Below are the code and all the weights of a small trained network. Each question names an input and a class and asks about switching units off, where a switched-off unit gives its printed mean instead of its output.

import numpy as np


def w(rows, s, z=0):
    codes = np.array(rows[::2]) - 128.0
    scale = np.full(codes.shape[1], s)
    scale[-1] = z or s
    return codes * scale


def f(y):
    return y / 2 * (1 + np.tanh(0.7978845608 * (y + 0.044715 * y**3)))


def log_softmax(a):
    a = a - a.max(-1, keepdims=True)
    return a - np.log(np.exp(a).sum(-1, keepdims=True))


def net(x, mask):
    res = np.array(x, float).reshape(1, 7) / 4 @ E
    y = f(res @ A[0][:, :-1].T + A[0][:, -1])
    res = res + np.where(mask, y, B[0][:, -1]) @ B[0][:, :-1]
    return log_softmax(res[-1] @ U[:, :-1].T + U[:, -1])


A, B = {}, {}
E = w([
[121,46,217,141,145,180],'x0',
[126,127,132,128,128,130],'x1',
[189,186,136,74,106,230],'x2',
[212,56,27,173,201,179],'x3',
[237,106,153,181,7,75],'x4',
[50,107,87,186,44,197],'x5',
[136,201,166,255,181,148],'x6',
],0.0064)
A[0] = w([
[125,15,245,146,154,196,32],'neuron 0',
[64,96,113,167,138,58,146],'neuron 1',
[132,149,177,177,147,143,110],'neuron 2',
[178,115,130,150,96,111,86],'neuron 3',
[134,157,149,183,158,141,95],'neuron 4',
[136,76,120,61,122,115,116],'neuron 5',
[86,156,47,161,78,136,120],'neuron 6',
[127,193,123,191,146,122,94],'neuron 7',
[159,138,157,121,164,107,70],'neuron 8',
[159,138,149,102,164,96,85],'neuron 9',
[186,112,149,157,85,112,65],'neuron 10',
[175,158,146,100,176,82,98],'neuron 11',
[75,161,91,109,174,127,99],'neuron 12',
[174,81,73,154,148,154,73],'neuron 13',
[133,157,156,186,162,146,109],'neuron 14',
[173,113,144,146,101,109,82],'neuron 15',
[95,132,123,109,174,153,81],'neuron 16',
[163,156,145,100,115,203,130],'neuron 17',
[76,114,111,159,82,174,111],'neuron 18',
[93,130,130,111,174,152,92],'neuron 19',
[96,127,126,106,186,156,110],'neuron 20',
[100,142,124,115,173,151,75],'neuron 21',
[88,138,117,116,156,138,91],'neuron 22',
[126,186,115,176,144,122,87],'neuron 23',
[91,139,135,105,165,158,108],'neuron 24',
[170,129,159,96,173,99,109],'neuron 25',
[119,82,90,69,104,110,104],'neuron 26',
[88,129,136,112,171,151,98],'neuron 27',
[158,158,145,100,124,189,78],'neuron 28',
[94,115,118,94,157,147,81],'neuron 29',
[80,113,96,153,82,171,91],'neuron 30',
[156,173,141,103,116,190,105],'neuron 31',
[96,200,141,111,89,102,82],'neuron 32',
[93,83,143,155,142,89,120],'neuron 33',
[144,154,52,124,130,103,81],'neuron 34',
[158,170,122,94,176,70,126],'neuron 35',
[160,92,84,145,153,149,87],'neuron 36',
[95,116,193,118,101,132,112],'neuron 37',
[84,167,210,104,88,110,1],'neuron 38',
[121,95,91,72,102,115,96],'neuron 39',
[123,165,147,180,168,141,99],'neuron 40',
[139,155,156,187,153,139,115],'neuron 41',
[170,76,86,147,163,162,61],'neuron 42',
[142,185,108,106,95,198,113],'neuron 43',
[171,121,170,142,82,113,73],'neuron 44',
],0.012,0.0088)
B[0] = w([
[243,255,39,117,162,185,254],'neuron 0',
[194,48,90,101,197,90,243],'neuron 1',
[127,109,112,70,116,154,186],'neuron 2',
[117,142,99,154,83,92,178],'neuron 3',
[101,99,146,75,98,146,173],'neuron 4',
[114,116,144,95,96,201,203],'neuron 5',
[174,165,183,182,149,182,194],'neuron 6',
[130,108,121,50,97,185,181],'neuron 7',
[107,98,153,162,132,143,137],'neuron 8',
[122,126,151,165,133,161,151],'neuron 9',
[114,116,78,176,49,70,191],'neuron 10',
[132,130,174,173,128,162,189],'neuron 11',
[161,131,95,160,79,109,169],'neuron 12',
[27,187,159,112,144,85,204],'neuron 13',
[105,93,137,63,88,166,192],'neuron 14',
[103,124,122,158,87,107,168],'neuron 15',
[125,129,124,143,78,99,150],'neuron 16',
[145,57,103,131,181,74,213],'neuron 17',
[143,119,209,191,148,155,193],'neuron 18',
[113,125,99,169,61,85,156],'neuron 19',
[138,135,118,159,63,104,179],'neuron 20',
[107,130,113,141,75,112,141],'neuron 21',
[148,136,124,157,98,99,138],'neuron 22',
[138,125,118,64,115,159,156],'neuron 23',
[127,118,104,175,74,78,165],'neuron 24',
[121,118,205,200,121,164,185],'neuron 25',
[122,108,132,62,98,200,194],'neuron 26',
[122,130,98,179,68,73,160],'neuron 27',
[120,68,121,134,156,88,159],'neuron 28',
[129,122,105,134,91,136,147],'neuron 29',
[131,118,211,179,142,159,176],'neuron 30',
[140,49,104,126,176,64,179],'neuron 31',
[90,171,95,107,197,108,184],'neuron 32',
[147,91,116,111,163,109,188],'neuron 33',
[127,189,89,108,156,128,150],'neuron 34',
[160,145,187,180,134,192,204],'neuron 35',
[28,172,182,97,149,71,180],'neuron 36',
[104,173,125,111,170,130,187],'neuron 37',
[11,195,148,109,181,74,173],'neuron 38',
[124,113,141,70,109,176,176],'neuron 39',
[114,107,125,96,103,165,177],'neuron 40',
[103,93,122,78,103,153,194],'neuron 41',
[5,194,173,91,159,78,195],'neuron 42',
[171,80,117,132,171,98,188],'neuron 43',
[94,134,80,159,72,83,183],'neuron 44',
],0.009,0.0055)
U = w([
[15,207,149,104,162,70,97],'0',
[133,138,97,177,5,67,102],'1',
[144,135,132,121,129,116,248],'2',
[117,102,135,49,73,177,85],'3',
[206,230,84,126,155,137,172],'4',
[143,126,217,208,139,154,90],'5',
[162,48,107,121,196,54,82],'6',
],0.011,0.016)

Each question gives the input, the list of numbers given to net, and the class t.
The units are the neurons (one row each of A and B). Each row of codes is followed by its name. A weight is (code - 128) times the scale printed after its matrix; where a second scale follows, it is the last column's (A, B and U).
mask holds one flag per neuron, in row order. A switched-off neuron (its flag False) gives its mean, the last column of its row in B, instead of its output. The means were averaged over made-up inputs and are rounded, as every weight is.
A unit's drop is (log p(t) with every unit on - log p(t) with that unit switched off) / (log p(t) with every unit on - log p(t) with every unit switched off).
The circuit of an input: a set's keep is (log p(t) with only the set's units on - log p(t) with every unit switched off) / (log p(t) with every unit on - log p(t) with every unit switched off). Starting from the 12 units with the biggest drops (on a tie, the unit counted first), units are removed one at a time, each time the one whose removal leaves the highest keep (on an exact tie, the one counted first), for as long as the keep stays at least 0.8.
circuit, biggest first: the units of the circuit, biggest drop first
most important unit: the unit with the biggest drop
top k neurons: the k neurons with the biggest drops, biggest first
input [7,-4,6,3,-6,8,8], class 3: circuit, biggest first	(neuron 14)
input [-3,-2,8,-3,3,-4,-7], class 6: top 4 neurons	(neuron 17; neuron 31; neuron 43; neuron 28)
input [-5,-5,3,7,-2,-7,6], class 0: circuit, biggest first	(neuron 42; neuron 36)
input [-4,4,8,-6,5,-5,6], class 6: circuit, biggest first	(neuron 31; neuron 17; neuron 43)
input [-6,-7,8,4,4,-7,7], class 6: circuit, biggest first	(neuron 31; neuron 17)
input [-5,-1,8,-6,-1,0,-4], class 6: circuit, biggest first	(neuron 43; neuron 31; neuron 17)
input [2,7,8,-2,5,-7,1], class 6: circuit, biggest first	(neuron 17; neuron 31)
input [3,6,-4,5,5,7,-1], class 5: circuit, biggest first	(neuron 18; neuron 30)
input [6,-1,6,-4,7,0,2], class 1: top 2 neurons	(neuron 44; neuron 10)
input [8,7,-7,-4,7,6,3], class 4: top 2 neurons	(neuron 0; neuron 37)
input [4,3,7,-5,-2,-7,4], class 5: circuit, biggest first	(neuron 25; neuron 11)
input [-2,3,-1,-5,4,-6,5], class 5: circuit, biggest first	(neuron 35; neuron 11)
input [6,2,6,8,8,-7,4], class 0: circuit, biggest first	(neuron 42; neuron 13)
input [7,1,5,-6,-6,7,6], class 4: circuit, biggest first	(neuron 0)
input [-3,-3,-5,-5,-2,-8,7], class 5: top 3 neurons	(neuron 35; neuron 11; neuron 25)
input [-6,-3,-3,-4,-1,8,5], class 5: top 4 neurons	(neuron 6; neuron 18; neuron 30; neuron 0)
input [1,-5,-5,8,-3,6,6], class 0: top 3 neurons	(neuron 42; neuron 13; neuron 36)
input [5,6,7,-3,-6,-2,-1], class 6: top 4 neurons	(neuron 17; neuron 31; neuron 28; neuron 43)
input [8,0,-6,4,6,4,-8], class 3: top 2 neurons	(neuron 26; neuron 5)
input [-1,5,-4,6,-3,-7,0], class 5: most important unit	neuron 35
input [-5,3,-5,5,-5,8,-5], class 5: circuit, biggest first	(neuron 6; neuron 30)
input [0,-3,6,4,0,-5,-6], class 3: top 4 neurons	(neuron 5; neuron 26; neuron 39; neuron 1)
input [-5,3,-8,0,-5,-4,1], class 6: top 2 neurons	(neuron 1; neuron 0)
input [-1,7,-1,8,-7,-1,2], class 0: top 3 neurons	(neuron 42; neuron 36; neuron 13)
input [7,-6,2,-7,7,0,-2], class 0: top 2 neurons	(neuron 38; neuron 37)
input [-2,2,-7,3,5,3,-3], class 6: top 2 neurons	(neuron 1; neuron 0)
input [0,6,4,-7,5,-2,0], class 0: circuit, biggest first	(neuron 38)
